Each row is followed by its class number.
[-21   2   4  39  23 -15   5   2   2 -15  -6  -3 -16  15  19   9 -34  28
  30  23  10  -5   7   2  20  -5  12 -11   5 -13  20   7  -6   6  -6 -11
  17] => 9
[ 20 -32  68  14 -44  22 -13 -20  -8  11   4  39  11 -43   2  -2 -59 -25
 -69  53 -15 -16  31  29   1  94  32  -9  -7  26 -18  11  -9 -13   9  30
  16] => 7
[ 36  20  10 -13  41   3   5  -8 -22  22   4 -13 -52   9  24 -28  74  -7
  33  21  -4  29  36  35  28   8   8  17   0 -45  33  -2   3  39 -18 -32
  42] => 6
[-13  -8   6 -22  20 -17   2 -20  27 -14   8  12 -11 -10  19  22   4  -8
  35   4  -6   0   1  20  17   7  -7  -8  -6 -11  13  11  16   4  -5   4
  11] => 11
[ -2  13  -9  16  11  -1   0  -6   8   5   4  -1 -12   2  10 -18 -22  25
  21  24 -10  -1  18  -2  23   9  13  -5   2 -16  19   8  -4   5   2 -16
   7] => 9
[-11   0  -8   6  20 -11  -7  10  26 -10  10 -20  -2 -12  13  -2  -7  14
  -8   6  -2 -14   2  -3  13  12   1  -8 -10   4  21  15  11  15   2   4
   3] => 11
[ -7   4 -11  -7  29  -5   6  -6   8 -14   0  -1  -2  13  23  -3   5  11
  27   0  -9   6   1   4  11   1 -13  -9   5 -12  14   9   8   2 -19  -6
 -11] => 0
[ -7  21   1 -22   1 -19   2  -2 -15  -5 -17  -7   1  -5  10  -9 -11  25
  12  19 -20   9   5   6  -8  14   3 -14   6 -12  41   7   4  -1 -20  -2
   8] => 3
[  0   2  39 -14 -15 -47   6 -26   1 -66  26  -3   2 -26  -2  49 -12  38
 -11  31  36 -16  11  -7   6  -3 -11 -28 -17  25  27   3   8 -39   1   3
  -9] => 9
[  7  16 -11  -7   1  -5  -9   1  -5   6   8 -10  -4   2  13  -8  11  27
  15  26  -6   6  14   9   3  -2  -1   4  -9  -5   6  -3   6 -13 -14  15
  11] => 3
[-20 -22  -5  30   5 -14 -21 -87   6 -19  15 -52 -10 -18  55  51  36  27
  23  53  35 -26   2   0  -8  60   7  24  15   1  24   0  35  -7 -21  13
   2] => 2
[ 50  52  -8 -64   1  19   0 -43  37 -10   1 -16  53  -8  44 -19  59 -71
   0 -28  11  27   2  38  45  -9   1 -18 -34 -27  59   5 -16  30 -40   9
  24] => 0
[ 29  64 -43  -3 -54  34 -12  -5  -8  -4 -15  28  52 -17  20 -51  72 -45
  18 -61 -17  56 -19  34  25 -43  11   1 -21 -15  -6 -14 -14  13 -31  -5
 -18] => 0
[ -4 -14  15   0   7   1  -5  -9   6   0   4  -2  15  -8   5  10  -1  17
   6  11  -5 -14   8  14  16  24  -1  -9   4  14  16  14   3   9  12  -9
  21] => 5
[  3  -6  30  35 -11 -11   4 -24  27 -14  -1  52  50 -11  -8  -9   1 -63
 -33  -3  24  27  -2  68  27  -3  35 -25 -26  -2  43   7 -16  37 -26  12
  27] => 10
[ 24  41  23 -37 -12 -19  -7 -11 -15 -12 -24  53  19 -60  17  23  38  55
  16  25  11   3  10  19  30 -50  11   4   7  30 -36  -4  -5  23   8  -6
  15] => 5
[ 30   5  -6 -20  22   2 -11   1  19  -5 -12   3  -3 -11  12  -5   1   3
   8  20 -20 -16   7   1   3   5  -5  -8  13 -10  31  20  -7  18  -3  -3
  23] => 6
[  4  19  -2  -2  36  -9 -11   4   1  -5  11  -8 -20 -13   9  -7 -16  36
  15  34  -1  -7  20   2  10  11   7 -13   6   8   1  14   4  10 -22  12
   8] => 2
[ -7  36  12 -26 -25  -5  -1 -14 -42  -4 -17  53 -25  13 -29  11  48  56
  34  -6 -24  22  21  36  12   2  19  -4  19  11 -10  -4  37 -11 -27  -1
  17] => 2
[ 17  11 -14  26  19   3   0  -3  20  -3   4  16   4   5  11  11 -11  27
  25  31  -7 -13  18  -4  18 -10   7  -9  -3 -10  22  14 -13  10  -6  -3
  21] => 9
[ 21 -23  -8  44  14  -9 -53   7 -23 -19  36 -38  -9 -25 -17 -15 -76  34
  13  68  16  33  15 -21   8  14  11 -64  13   3   9  -6  24  16  13 -15
 -20] => 2
[ 15   7 -13 -22  29  20  14   1 -16  18   0  10  13   6   1  -9  18   1
   6  11   3  12   8  10   3   6  -1  -9  10  -1  25  -3 -14  29   1 -12
  14] => 5
[ -1  57   6 -67  42 -28  18 -30  16 -20   7  56 -23  37  20  44  92  -7
  20   5  58  -1   6  35  35 -56  -3  23 -26   4  23   8  32   9 -26  15
  54] => 4
[-26 -20  18 -89 -10 -19  42 -52 -25  -5  13 -19 -19  20   3  34  67  20
  15   5   7  14  22   3  14  19  -6 -14  28 -10  46  -6  -5  -7   1  -5
  -1] => 6
[ 10  26  -1   5  17  -9   8   5 -13   4  -5  -2   1  -4  11 -21   5  34
  24  26 -19   8   3  11   1 -12   4  12   8 -10   0  -2   8  -3  -6  -7
   0] => 3
[-45 -71  26 -31  29  -8  28 -43  13  15 -34   4 -16   4  27  63 -29  32
  60  42 -25  -5  14 -15  22 -27 -10  -1  66 -21 -27  -4  10  34   3 -14
 -18] => 8
[ 35 -30 -38  43  11  23 -12 -11  29  24  22  19 -14 -29  28  -7  10  -3
  -7   8 -38 -17  47 -22  16 -26  13 -24   4 -53  26  16 -23  87  -5   6
  42] => 6
[ 48  16 -13 -21  18  -1 -23   7 -18  -7 -21  -6 -22  -4 -20 -65   5  41
  27  47  25  55   8   9   9  36  40   3 -15   6   8  -7   1   7  -7 -20
  13] => 7
[  4   6  -4  15  17  -1  -3  -1   5   2   0  10  -7   1   0  -8 -11  12
  12  20   3  -7  10  -1  16   0  16  -6   4  -4  16   9   1   4   5 -12
   8] => 9
[ 22  19  28 -11  11  11  13 -38  48 -10  13  39  65   1   5 -14  -7 -15
  16   0 -23 -13 -10  45  33 -39  18 -40  29 -19  43  27  12 -12 -12   8
  16] => 2
[  0   5  12 -17   3 -14 -11  -7  -5   2 -15  10   5 -15   6  -2 -19  41
   4  27   3 -13  11   4   8  15  14 -23  18  -4  29   6   9   5  21 -14
  26] => 5
[ 10   2  -9 -11  16 -11   7  -6  14   8 -11 -23   6  15   9 -21  16   6
   4   1  -3  -3  -9   9   5  18  14  18  -1 -12  19  14 -12   3 -23  -3
  16] => 7
[ -6 -28 -22 -29  -9   8   0   6   7  21  29  -6  35  -3 -14  -5  12  32
 -44  13   8 -28   7 -33  -6  13  36  -2  14   2  45  26   5  11  32 -16
 -20] => 0
[  1  10  12 -16  17 -12  -4  -7  -2 -17  -6  -3  -7   6  -6   2 -13  16
 -15  22   7  -4   9  -3   8  18 -12   0   4  -4  32   7  25  13  -6 -10
  20] => 1
[ -1 -14   8  -2  25  -4  -9   0  10  -3 -18  -2  -3   8   6  -3 -19   7
 -11  24  16  -1   0   5   4   7 -12  12   6 -11  28   6   4   6 -19  -5
  21] => 1
[-41   1  34 -34 -29 -31  43 -35   0 -28 -20   6  39  17 -29 -31  -4  -1
 -16 -64 -16  18 -17   9   8  16   4 -42  19 -23  71  -5  12 -25   8 -14
  15] => 4
[  2  10  15   9  14  -2  -2   2  12 -12  -4  -8   4  12  10   4  -6  -1
  10  24  15   1  11   3  15   9  -3   3  -4 -10  32  19  -1  15  -1 -12
  35] => 1
[-41 -49 -18 -31 -34 -27  -3   6  11   8 -12 -33  24  -6  -2 -30  14  47
  57 -55  -5  39 -27   8  29 -80 -33  47  35 -19  -8  22   2   9  10 -52
 -25] => 3
[  7 -10  -4   0  21   6 -17  10  -2  15  -7   9  13  -8  11  -2 -20   8
   8  29   3  -7  -6  13  -3  10   3  -9  10  -2  18   3  -8   1   3  -7
  18] => 5
[ 26  26 -19   1  47  17  13   9  17  -1   8  20   6   6  10 -15  18 -29
   8   3  -6   9  -3  22   5  -6  -1  -7 -11 -17  32   7   7  27 -11   0
  14] => 11
[ 11  39  27 -17   5 -12  46 -27   0  -7  15  -2  30  13  -1  11 -16 -30
 -16  20 -15  11   9  27  11  44   5 -27 -24 -14  65  -3 -51 -23 -23  -2
  11] => 9
[ 50 -16 -10   0   4 -13 -11 -33  -5 -10 -13 -55  11 -19 -17 -45  -4 -23
  24  20 -14  26  -6 -33 -39  72  -6 -45  18 -21  41  -7   0 -27  14 -24
 -24] => 7
[  2  -3 -13   7  35  -7  -8  -8  19 -13 -17   0  -1 -20  15  -6 -15  14
  -3  10  -3   2  -5   7   9   9  12 -12   0 -12  32   0  16  38 -12   0
  13] => 11
[-36 -50 -11  71 -50  -5 -30  18  -4  17 -18 -26   8  32  -9 -13 -10 -17
 -30 -21   4   1 -15  -4 -22  30  -6 -15  10   3   8   8 -23 -42 -11   9
 -19] => 7
[-16 -70  31 -12  39 -22   0 -25  -7  29 -29   0 -17  -8  21  24 -26   1
  -5  45  20 -19  -8   8  -7  20  33   2  51 -40  41  -2 -12  17   7 -13
  32] => 6
[ 10   2 -19 -33 -16  29 -15  19  -3   7  20  -6   3  27 -16  -9  13   9
  13  -3  12  14  24  14  18  28  17 -10 -27   0  60  26   0  38  16 -22
  61] => 5
[ 39   8 -23   9  40   8  -3   9  21   5  11  10  15 -10   6  -3  32 -13
   1  13   0  12   6  15   9  -8  -6  -3 -16 -13  30   7  -5  40 -11  -3
  19] => 11
[ -4 -13  51 -19  25 -15  24 -91  47 -39 -17   5 -22 -24   4 -11 -27 -33
 -96 -12  66 -42  11 -12  14  20  22   1 -13  10  46  -1  58  38  27  15
  34] => 4
[-54  -8  34  50 -35 -26  -5  82 -48  26  -7  71   2  52 -24  42 -38  16
 -17  32  18  -7  25  32  -8  -1  -2 -22  34   7   0  32  -3   0  32  -2
  28] => 10
[-49 -23  -2 114   9  -8   5 -49   6 -22 -43  49   7  10  13   3 -46  24
 -29  22  19   8 -21  24  10   1  20 -11  17   8  11 -27  -7  -7 -32  12
 -21] => 9
[-17   6 -14  -2   7   9  12 -12   7  -4   6 -11  -5  18   8  -8  30   8
  -1  -7  -2  -2  10 -16  13  10  15  -5 -12  -2  34   0  12  20 -11   5
  15] => 4
[-28 -20 -32  57  -5   0 -19  54  -1  39 -41  34  18 -25 -17 -45 -22  33
  10  -1 -43  46   7   7   5  29  -1 -13  14  12 -22   6 -69  15  -2  -1
 -15] => 11
[  0  15  -8 -21  13  12  -1  33  17  -4 -12  -3   6   1  24  -7 -15 -14
  13  19  -8   3   6   9   4 -18   3   0 -11 -19  29  19 -20  25 -24  -2
  20] => 8
[ 14   7 -23 -23  47   8   0  -8  13  14  -4   0   4  19  25   8  24  -8
  15  19   4   4   0   9  14  -6   1   5   1 -15  21   5  -1  21 -27  -6
  -3] => 0
[ 10 -41  11  -5 -34  29   6 -26 -21  32  48 -28  13 -11   3  74  38   1
 -29  22  14 -31  30 -40   8  31  15  45   0  19 -35  -8  21  49  56   0
  24] => 4
[-24   3  31  33 -55  -8  -7 -13 -54  10 -31  -5 -19 -18   8   5  10  18
   8   0 -45  29  -7  35  -1  13   3   6  -4   2 -16 -38  -5 -35 -39 -35
 -40] => 5
[  4   2   0  -8  19 -25   9  -8  10   6  10   1   2   7   7 -14  -7  18
  -2   2 -18 -17   4   9  11  17   6   0  11 -25   7  17   6   9  -7   3
  29] => 7
[ -2  -2 -17   9  19   0  14  35 -40 -24  27  24   6 -13  11 -13  21 -34
  12 -42  12   9 -17   4 -36 -58 -21 -22   7 -20 -12 -12   8  -6 -21  36
   2] => 3
[  2  -5   4  25  17  -9   1  -6  12 -12  -9   7  -1   8   3  15 -33  21
  12  23   4  -7   7   2  14  -2   3  -6   2  -8  27   9  -5   9  -5 -14
  18] => 9
[ 12  64  16  15   2  32  24 -15 -18  14 -17 -12  35  13  27 -50  37 -53
  38  -7 -32  22  -4  25  25  -9  42 -71  15 -22  39 -20 -12  -5  -3 -12
  -8] => 5
[ 10   2   6  -9  14  -7  -5   0 -10  12   0  -9   4  -9   6   1  16  18
  13  13  -8  -7  12   5   4  16 -11 -13  11  -3  17   3   0   3   8 -16
  16] => 5
[-29 -51  39  12  -3  24   4  24  -8  -3 -20  36 -57  -6  21 -63   3  38
  51  16  -8  33  31  30  11 -43   9   6  24 -34  -8  -2  29 -28 -18 -21
 -16] => 8
[ 10  26 -11  -9   8  -7  -1  -3  24  -9 -13   7  -4  -7   3  -4   1  19
  -8   6 -11  -8   3   7   5   9  11  -2 -15  -8  39  10  15  16  -4  -5
  16] => 11
[  5  36 -21  -5 -47   3   0  25   7  -8  14 -38  35  63  18  34  22  21
   6   9 -20  -1  -6  16  -7  -9 -42  16 -27 -36  76   8 -25 -47 -51 -11
  22] => 1
[ 29  -4 -12   7  48  -1  13 -14  -3  11   0  10   5   1   8 -18  13 -13
  31  15 -15  15  -2  12   3  22   7   1  15 -21  -8   3  -8  27 -14  -1
  19] => 7
[ 54  39  22  13 -30  12 -14  22 -24 -17  13  22   0 -21  17 -32  18 -25
   2  38  41  23  38  14  -4 -38  -8 -40   2 -15   7  -7  32  -3  26   1
  -8] => 10
[-16 -40 -26  42 -33  18   1  -3  -3  46  -7  18  65 -11 -28   0  13  21
 -44  -3 -47  31  -1  21  16  19  12   5  -4  21  27   0 -70  45 -27 -29
 -19] => 5
[ 11  32  -9  15 -72  10  -3 -21  16 -30  15  13  39 -32  -5  -9  99  37
  36 -22 -42  21  11  23  19 -13   4  25 -39  47 -21  15  -4 -27 -20   9
 -20] => 3
[-10 -32  61   5   3 -26  17 -51  19  -6  10   1  26 -23  23  49  13   3
   9  -8 -50 -23  24   0  41   2 -18 -42  25 -15   0  -2  20  12  -7  12
  20] => 4
[-10  13 -24 -26  39  -3   0  -1   3  10   2  -9  -1  25  16   2 -10   1
  11  15  -6   5  -3   4  16  22  -9   1   3  -3   5   5   1   9 -14  -3
 -12] => 0
[ -4  -5 -23 -11  34   7  -7  14   0   9  -1  20  15  13  15   6 -12   5
   2  16  -7   1  -3   5   5   6  -5  -9  14  -7  13  12  -1  17 -16   2
  -4] => 0
[ 16  -5  12   0  48  -3  14  -7   7  -7 -10   3 -21  13   9   4  -6 -23
  -9  16  -8 -11  -1  15  -4   6  -2 -14   7 -16  32  -1 -14   8 -22   7
  18] => 6
[ 26  10   1 -25  26 -22   9  -6   5  -2  -7  -2   3   0   2 -11  -3  24
   0  19   6   6   1  11  11  13   0  13   1  -6   2   9 -10  15 -12  -4
  22] => 7
[ 17  -2   2  -4  20 -27  -1 -15   9  -6 -13 -10 -11  -7  13   9   9   8
  27  20  27   0  13   4   3 -14  14  -4   3 -27  13 -11  16  33  -5   1
  25] => 10
[ -3 -10  18 -17  24  -2  15   0  26 -18   0 -18   3  -5  14   7  10  -1
   8  13   8 -10  15  -2  13 -14   2  -4  -3   0  13  13  -1  20  -2   3
  12] => 8
[  8  35  -8 -16  40 -10   8  -7   4 -14  -6 -17  19   2  18   2 -19   3
 -11  22  -8  -7  -7  -3   7  33   7 -15  -3   3  29   7  -3  19 -15  -5
  -8] => 0
[ 15  17 -12  21  26   2   5   6   3   1   2  15  -3  -3  19   3 -12  16
   2  23   8 -14  10  -3   8 -17  -3   8   3 -10   6   5 -10  12  -6  -2
  12] => 9
[ -5 -30  40  70   4   9 -27 -12   0 -14   6 -58 -14 -19  42  26 -38  12
 -31  33  13 -23  -7  26  20  -4  16  35  -8  11  -3   2  21  25 -49  -9
  -8] => 2
[ 17   3   4  28  37  16 -11  37   5  -1 -16  15   9   2 -13 -48   0  -5
 -26  63  26  37   1  17   2 -27   6 -14  -4  28  15  -3 -16 -11 -14 -13
 -46] => 8
[ 46  17  19  25  62 -39  46 -54  10 -41  26   5   3 -46  33  -4  46   8
   4  25  -5  22  43   2  23   5   4 -52 -19 -20  20  -3 -36  63 -43  18
  21] => 7
[ -1  13 -16   9   9  -2 -22 -13   3   1  26 -16  -6 -24  21  -1   5  -2
  27  19  -3  -6  11  -3   8   9  10 -16   6   0  -1  16   4   9 -12  11
  -1] => 2
